Below are the code and all the weights of a small trained network. Each question names an input and a class and asks about switching units off, where a switched-off unit gives its printed mean instead of its output.

import numpy as np


def w(rows, s, z=0):
    codes = np.array(rows[::2]) - 128.0
    scale = np.full(codes.shape[1], s)
    scale[-1] = z or s
    return codes * scale


def f(y):
    return np.maximum(y, 0)


def log_softmax(a):
    a = a - a.max(-1, keepdims=True)
    return a - np.log(np.exp(a).sum(-1, keepdims=True))


def net(x, mask):
    res = np.array(x, float).reshape(1, 8) / 4 @ E
    y = f(res @ A[0][:, :-1].T + A[0][:, -1])
    res = res + np.where(mask, y, B[0][:, -1]) @ B[0][:, :-1]
    return log_softmax(res[-1] @ U[:, :-1].T + U[:, -1])


A, B = {}, {}
E = w([
[75,81,50,115,33,254],'x0',
[255,89,57,75,197,170],'x1',
[151,251,234,82,155,171],'x2',
[81,216,47,62,173,75],'x3',
[54,62,204,29,93,102],'x4',
[99,252,64,173,104,141],'x5',
[38,84,99,1,154,81],'x6',
[173,69,167,213,94,116],'x7',
],0.0072)
A[0] = w([
[23,121,123,88,114,185,184],'n0',
[87,160,205,54,100,132,36],'n1',
[158,106,191,226,96,94,178],'n2',
[41,53,73,95,73,159,103],'n3',
[185,135,110,189,100,165,133],'n4',
[180,184,143,145,141,192,81],'n5',
[158,105,211,43,167,151,179],'n6',
[208,126,103,182,154,200,116],'n7',
[158,153,84,181,118,231,214],'n8',
[105,254,90,136,139,66,143],'n9',
[153,69,189,167,101,54,159],'n10',
[203,95,88,71,218,99,215],'n11',
[87,80,147,171,72,146,253],'n12',
[162,90,240,177,110,127,123],'n13',
],0.0093,0.0025)
B[0] = w([
[90,240,74,112,38,99,229],'n0',
[60,214,155,38,95,124,206],'n1',
[63,69,163,241,135,186,246],'n2',
[146,135,33,140,76,130,247],'n3',
[197,107,192,191,119,165,226],'n4',
[210,174,183,185,129,160,207],'n5',
[119,130,160,12,107,106,222],'n6',
[222,79,163,169,98,147,239],'n7',
[237,147,149,209,56,86,255],'n8',
[102,228,98,231,253,71,248],'n9',
[43,56,117,159,137,140,216],'n10',
[170,48,125,85,175,54,242],'n11',
[51,90,87,167,91,162,234],'n12',
[58,81,163,146,107,145,235],'n13',
],0.0074,0.0089)
U = w([
[212,130,197,173,107,163,119],'0',
[110,217,115,166,243,96,123],'1',
[165,42,101,54,186,96,147],'2',
[105,116,95,175,134,92,254],'3',
[146,119,166,121,182,127,76],'4',
[111,162,2,107,60,136,101],'5',
[89,201,243,46,128,114,112],'6',
[66,69,181,170,122,163,111],'7',
],0.0097,0.0059)

Each question gives the input, the list of numbers given to net, and the class t.
The units are the neurons (one row each of A and B). Each row of codes is followed by its name. A weight is (code - 128) times the scale printed after its matrix; where a second scale follows, it is the last column's (A, B and U).
mask holds one flag per neuron, in row order. A switched-off neuron (its flag False) gives its mean, the last column of its row in B, instead of its output. The means were averaged over made-up inputs and are rounded, as every weight is.
A unit's drop is (log p(t) with every unit on - log p(t) with that unit switched off) / (log p(t) with every unit on - log p(t) with every unit switched off).
The circuit of an input: a set's keep is (log p(t) with only the set's units on - log p(t) with every unit switched off) / (log p(t) with every unit on - log p(t) with every unit switched off). Starting from the 12 units with the biggest drops (on a tie, the unit counted first), units are removed one at a time, each time the one whose removal leaves the highest keep (on an exact tie, the one counted first), for as long as the keep stays at least 0.8.
units of the circuit, in order: the units of the circuit, biggest drop first
most important unit: the unit with the biggest drop
k most important neurons: the k neurons with the biggest drops, biggest first
drop when u is switched off: that unit's drop, to one decimal
input [-8,0,-8,7,1,-3,5,-1], class 2: most important unit => n11
input [-4,2,6,-7,8,3,0,1], class 6: 2 most important neurons => n6; n1
input [6,6,-2,5,-8,-2,8,8], class 2: 2 most important neurons => n11; n0
input [-2,8,-4,-3,8,2,-4,3], class 7: 2 most important neurons => n10; n13
input [-5,-1,-3,-1,1,4,8,8], class 7: 3 most important neurons => n9; n10; n0
input [-5,4,1,-5,8,8,-5,3], class 7: units of the circuit, in order => n13; n2
input [1,-8,-5,-8,4,3,3,-2], class 5: units of the circuit, in order => n3; n0
input [-2,5,-2,2,-2,6,-8,-8], class 0: 2 most important neurons => n7; n8
input [-7,2,8,3,0,1,4,8], class 6: 2 most important neurons => n6; n1
input [7,-4,6,0,4,6,1,-4], class 5: 2 most important neurons => n0; n3
input [8,-7,4,-1,-7,-7,-3,-8], class 5: 2 most important neurons => n0; n2
input [4,6,4,6,0,-2,2,-5], class 2: 3 most important neurons => n11; n12; n6
input [-6,8,-8,-6,-7,-5,1,-3], class 2: drop when n11 is switched off => 1.2
input [-4,0,0,-5,2,-8,-3,-8], class 6: units of the circuit, in order => n6
input [-6,2,3,-3,6,-8,-5,0], class 7: drop when n13 is switched off => 0.3
input [-7,-6,-5,2,8,-2,3,-2], class 6: drop when n1 is switched off => 0.3
input [2,7,7,5,-4,6,1,7], class 0: 2 most important neurons => n7; n8
